Here is a tiny trained network, its code and every weight. The questions are about switching its units off for an input and a target symbol, where a switched-off unit gives its printed mean instead of its output.

import numpy as np


def w(rows, s, z=0):
    codes = np.array(rows[::2]) - 128.0
    scale = np.full(codes.shape[1], s)
    scale[-1] = z or s
    return codes * scale


def f(y):
    return np.maximum(y, 0)


def softmax(a):
    e = np.exp(a - a.max(-1, keepdims=True))
    return e / e.sum(-1, keepdims=True)


def log_softmax(a):
    a = a - a.max(-1, keepdims=True)
    return a - np.log(np.exp(a).sum(-1, keepdims=True))


def net(x, mask):
    ids = ['αβδεζθλμξπστω'.index(c) for c in x.split()]
    T = len(ids)
    res = E[ids] + P[:T]
    q, k, v = (res @ M[0].T for M in (Q, K, V))
    z = softmax(np.where(np.tri(T) > 0, q @ k.T / 2**0.5, -1e9)) @ v
    res = res + np.where(mask[0], z, O[0][:, -1]) @ O[0][:, :-1]
    y = f(res @ A[0][:, :-1].T + A[0][:, -1])
    res = res + np.where(mask[1:9], y, B[0][:, -1]) @ B[0][:, :-1]
    return log_softmax(res[-1] @ U[:, :-1].T + U[:, -1])


Q, K, V, O, A, B = {}, {}, {}, {}, {}, {}
E = w([
[162,142,92,249],'α',
[120,81,100,132],'β',
[101,79,71,157],'δ',
[117,94,52,159],'ε',
[117,89,84,144],'ζ',
[126,88,100,133],'θ',
[187,92,186,41],'λ',
[203,147,20,253],'μ',
[125,98,98,140],'ξ',
[73,204,118,108],'π',
[125,90,95,143],'σ',
[234,98,13,97],'τ',
[151,101,187,136],'ω',
],0.016)
P = w([
[88,175,102,104],'0',
[105,140,117,99],'1',
[112,114,133,109],'2',
[122,89,143,119],'3',
[134,76,166,124],'4',
[145,61,174,132],'5',
[146,43,193,141],'6',
[165,30,192,156],'7',
[163,21,215,155],'8',
[170,3,234,154],'9',
],0.0053)
Q[0] = w([
[191,88,81,128],'H1',
[115,250,146,113],'H1',
],0.021)
K[0] = w([
[136,20,157,152],'H1',
[7,177,95,90],'H1',
],0.019)
V[0] = w([
[254,215,161,8],'H1',
[25,163,172,62],'H1',
],0.012)
O[0] = w([
[252,109,128,161,184],'H1',
[84,63,197,159,2],'H1',
],0.014,0.0082)
A[0] = w([
[139,64,84,74,112],'N1',
[140,169,192,63,68],'N2',
[140,228,205,207,173],'N3',
[166,113,149,150,7],'N4',
[116,69,147,145,253],'N5',
[132,230,205,135,157],'N6',
[125,125,117,2,127],'N7',
[57,99,141,163,90],'N8',
],0.014,0.005)
B[0] = w([
[78,130,177,39,254],'N1',
[154,93,43,202,149],'N2',
[83,44,122,57,174],'N3',
[92,196,127,173,210],'N4',
[107,119,205,175,198],'N5',
[90,65,116,51,154],'N6',
[125,94,134,212,214],'N7',
[173,249,149,54,165],'N8',
],0.017,0.0076)
U = w([
[57,66,74,87,126],'α',
[115,145,144,93,36],'β',
[98,203,150,104,44],'δ',
[89,175,124,114,54],'ε',
[94,171,140,111,72],'ζ',
[100,151,142,110,82],'θ',
[184,132,201,186,120],'λ',
[106,128,41,195,138],'μ',
[107,162,135,128,92],'ξ',
[102,132,187,69,125],'π',
[98,163,139,128,105],'σ',
[240,124,132,4,134],'τ',
[162,2,160,73,254],'ω',
],0.0053,0.0068)

Each question gives the input, a string of symbols that net reads in full, and the target symbol t.
The units are the heads (2 rows each of Q, K, V and O) and the neurons (one row each of A and B). Each row of codes is followed by its name. A weight is (code - 128) times the scale printed after its matrix; where a second scale follows, it is the last column's (O, A, B and U).
mask holds one flag per unit, heads first, then neurons. A switched-off unit (its flag False) gives its mean, the last column of its rows in O or B, instead of its output. The means were averaged over made-up inputs and are rounded, as every weight is.
A unit's drop is (log p(t) with every unit on - log p(t) with that unit switched off) / (log p(t) with every unit on - log p(t) with every unit switched off).
The circuit of an input: a set's keep is (log p(t) with only the set's units on - log p(t) with every unit switched off) / (log p(t) with every unit on - log p(t) with every unit switched off). Starting from all 9 units, units are removed one at a time, each time the one whose removal leaves the highest keep (on an exact tie, the one counted first), for as long as the keep stays at least 0.8.
circuit, biggest first: the units of the circuit, biggest drop first
unit that matters most: the unit with the biggest drop
k most important neurons: the k neurons with the biggest drops, biggest first
drop when u is switched off: that unit's drop, to one decimal
input β μ π ζ β ξ π, target π: unit that matters most : H1
input λ λ β, target λ: 2 most important neurons : N4, N5
input δ π σ ω ε ζ λ ω τ σ, target τ: 2 most important neurons : N7, N5
input λ δ ω ω δ ω θ π λ δ, target λ: circuit, biggest first : H1, N4
input μ λ σ ε, target λ: circuit, biggest first : H1, N4
input ω σ α α α, target α: circuit, biggest first : H1, N3, N6
input θ ω ξ θ δ π ω λ τ ε, target τ: 3 most important neurons : N7, N5, N1
input τ ω τ α, target ω: 2 most important neurons : N3, N4
input δ δ μ β, target μ: circuit, biggest first : H1, N7
input δ δ λ ω, target λ: circuit, biggest first : H1, N1
input ε λ σ, target λ: circuit, biggest first : H1, N4
input ω μ ω λ β δ, target λ: 4 most important neurons : N5, N4, N3, N6
input β τ ω ω ω ω β δ μ ω, target μ: circuit, biggest first : H1, N7, N2
input τ π τ α τ θ θ, target τ: 2 most important neurons : N5, N1
input δ δ δ, target δ: circuit, biggest first : H1, N8
input ω ε ω, target ω: unit that matters most : N4
input δ τ τ λ μ μ λ τ ξ, target τ: 2 most important neurons : N5, N7
input ω ω ω, target ω: 3 most important neurons : N3, N4, N8
input δ λ τ δ, target τ: 3 most important neurons : N7, N5, N1
input π τ ω, target τ: most important neuron : N7
input ε ω ζ δ α ζ α ζ δ μ, target μ: drop when N6 is switched off : 0.0
input ω ω α, target ω: drop when N3 is switched off : 0.7
input θ σ μ ε, target μ: drop when N3 is switched off : 0.1
